Below is a small trained network, with its code and all its weights. Each question gives an input and a class and asks what happens when units are switched off, that is, made to give their printed mean instead of their output.

import numpy as np


def w(rows, s, z=0):
    codes = np.array(rows[::2]) - 128.0
    scale = np.full(codes.shape[1], s)
    scale[-1] = z or s
    return codes * scale


def f(y):
    return np.maximum(y, 0)


def log_softmax(a):
    a = a - a.max(-1, keepdims=True)
    return a - np.log(np.exp(a).sum(-1, keepdims=True))


def net(x, mask):
    res = np.array(x, float).reshape(1, 5) / 4 @ E
    y = f(res @ A[0][:, :-1].T + A[0][:, -1])
    res = res + np.where(mask, y, B[0][:, -1]) @ B[0][:, :-1]
    return log_softmax(res[-1] @ U[:, :-1].T + U[:, -1])


A, B = {}, {}
E = w([
[20,84,162,95,220,116],'x0',
[67,212,70,114,46,51],'x1',
[112,115,24,217,192,118],'x2',
[148,103,163,90,50,1],'x3',
[94,54,124,182,97,116],'x4',
],0.0089)
A[0] = w([
[164,179,9,219,141,75,168],'neuron 1',
[221,210,61,76,50,164,242],'neuron 2',
[206,40,208,227,167,135,212],'neuron 3',
[63,112,150,102,132,79,78],'neuron 4',
[151,207,164,117,157,180,255],'neuron 5',
[122,186,99,58,163,94,88],'neuron 6',
[123,1,178,125,188,102,87],'neuron 7',
],0.0069,0.0043)
B[0] = w([
[140,172,29,226,203,173,229],'neuron 1',
[191,236,78,74,79,109,254],'neuron 2',
[254,189,79,18,150,204,246],'neuron 3',
[234,80,94,91,101,173,165],'neuron 4',
[190,180,167,20,161,84,223],'neuron 5',
[144,126,80,116,202,203,164],'neuron 6',
[148,57,174,71,160,193,208],'neuron 7',
],0.0074,0.0081)
U = w([
[102,82,188,123,148,81,33],'0',
[175,132,124,93,209,174,248],'1',
[85,156,137,160,216,120,2],'2',
[103,139,88,248,156,105,37],'3',
[122,149,171,104,102,74,143],'4',
],0.011,0.0035)

Each question gives the input, the list of numbers given to net, and the class t.
The units are the neurons (one row each of A and B). Each row of codes is followed by its name. A weight is (code - 128) times the scale printed after its matrix; where a second scale follows, it is the last column's (A, B and U).
mask holds one flag per neuron, in row order. A switched-off neuron (its flag False) gives its mean, the last column of its row in B, instead of its output. The means were averaged over made-up inputs and are rounded, as every weight is.
A unit's drop is (log p(t) with every unit on - log p(t) with that unit switched off) / (log p(t) with every unit on - log p(t) with every unit switched off).
The circuit of an input: a set's keep is (log p(t) with only the set's units on - log p(t) with every unit switched off) / (log p(t) with every unit on - log p(t) with every unit switched off). Starting from all 7 units, units are removed one at a time, each time the one whose removal leaves the highest keep (on an exact tie, the one counted first), for as long as the keep stays at least 0.8.
units of the circuit, in order: the units of the circuit, biggest drop first
top k neurons: the k neurons with the biggest drops, biggest first
drop of u: that unit's drop, to one decimal
input [-4,0,4,1,-2], class 3: units of the circuit, in order : (neuron 3; neuron 1; neuron 7)
input [8,2,4,-5,-7], class 2: units of the circuit, in order : (neuron 3)
input [0,7,6,-3,-4], class 3: units of the circuit, in order : (neuron 1; neuron 3)
input [2,7,5,7,-2], class 3: top 2 neurons : (neuron 1; neuron 3)
input [-5,5,6,5,-5], class 3: units of the circuit, in order : (neuron 1; neuron 3)
input [4,7,-4,-1,3], class 0: units of the circuit, in order : (neuron 3; neuron 2)
input [4,1,4,0,3], class 3: units of the circuit, in order : (neuron 5; neuron 3)
input [-4,-2,-5,1,1], class 4: units of the circuit, in order : (neuron 1; neuron 7; neuron 6)
input [2,7,-5,-3,-3], class 4: top 4 neurons : (neuron 3; neuron 1; neuron 7; neuron 2)
input [-4,5,0,-4,3], class 3: units of the circuit, in order : (neuron 3; neuron 1)
input [1,-1,-7,4,5], class 0: top 3 neurons : (neuron 2; neuron 1; neuron 5)
input [-1,2,-7,-8,0], class 4: top 2 neurons : (neuron 3; neuron 1)
input [5,0,2,2,-1], class 2: top 3 neurons : (neuron 3; neuron 2; neuron 5)
input [-7,8,7,-8,0], class 3: units of the circuit, in order : (neuron 1)
input [-3,5,1,-4,3], class 3: units of the circuit, in order : (neuron 3; neuron 1)
input [-3,0,5,5,2], class 3: top 3 neurons : (neuron 1; neuron 5; neuron 7)
input [-3,0,5,6,0], class 3: drop of neuron 1 : 0.2
input [-5,6,-6,-5,6], class 4: drop of neuron 3 : 0.2
input [2,3,-4,-6,3], class 4: drop of neuron 6 : 0.1
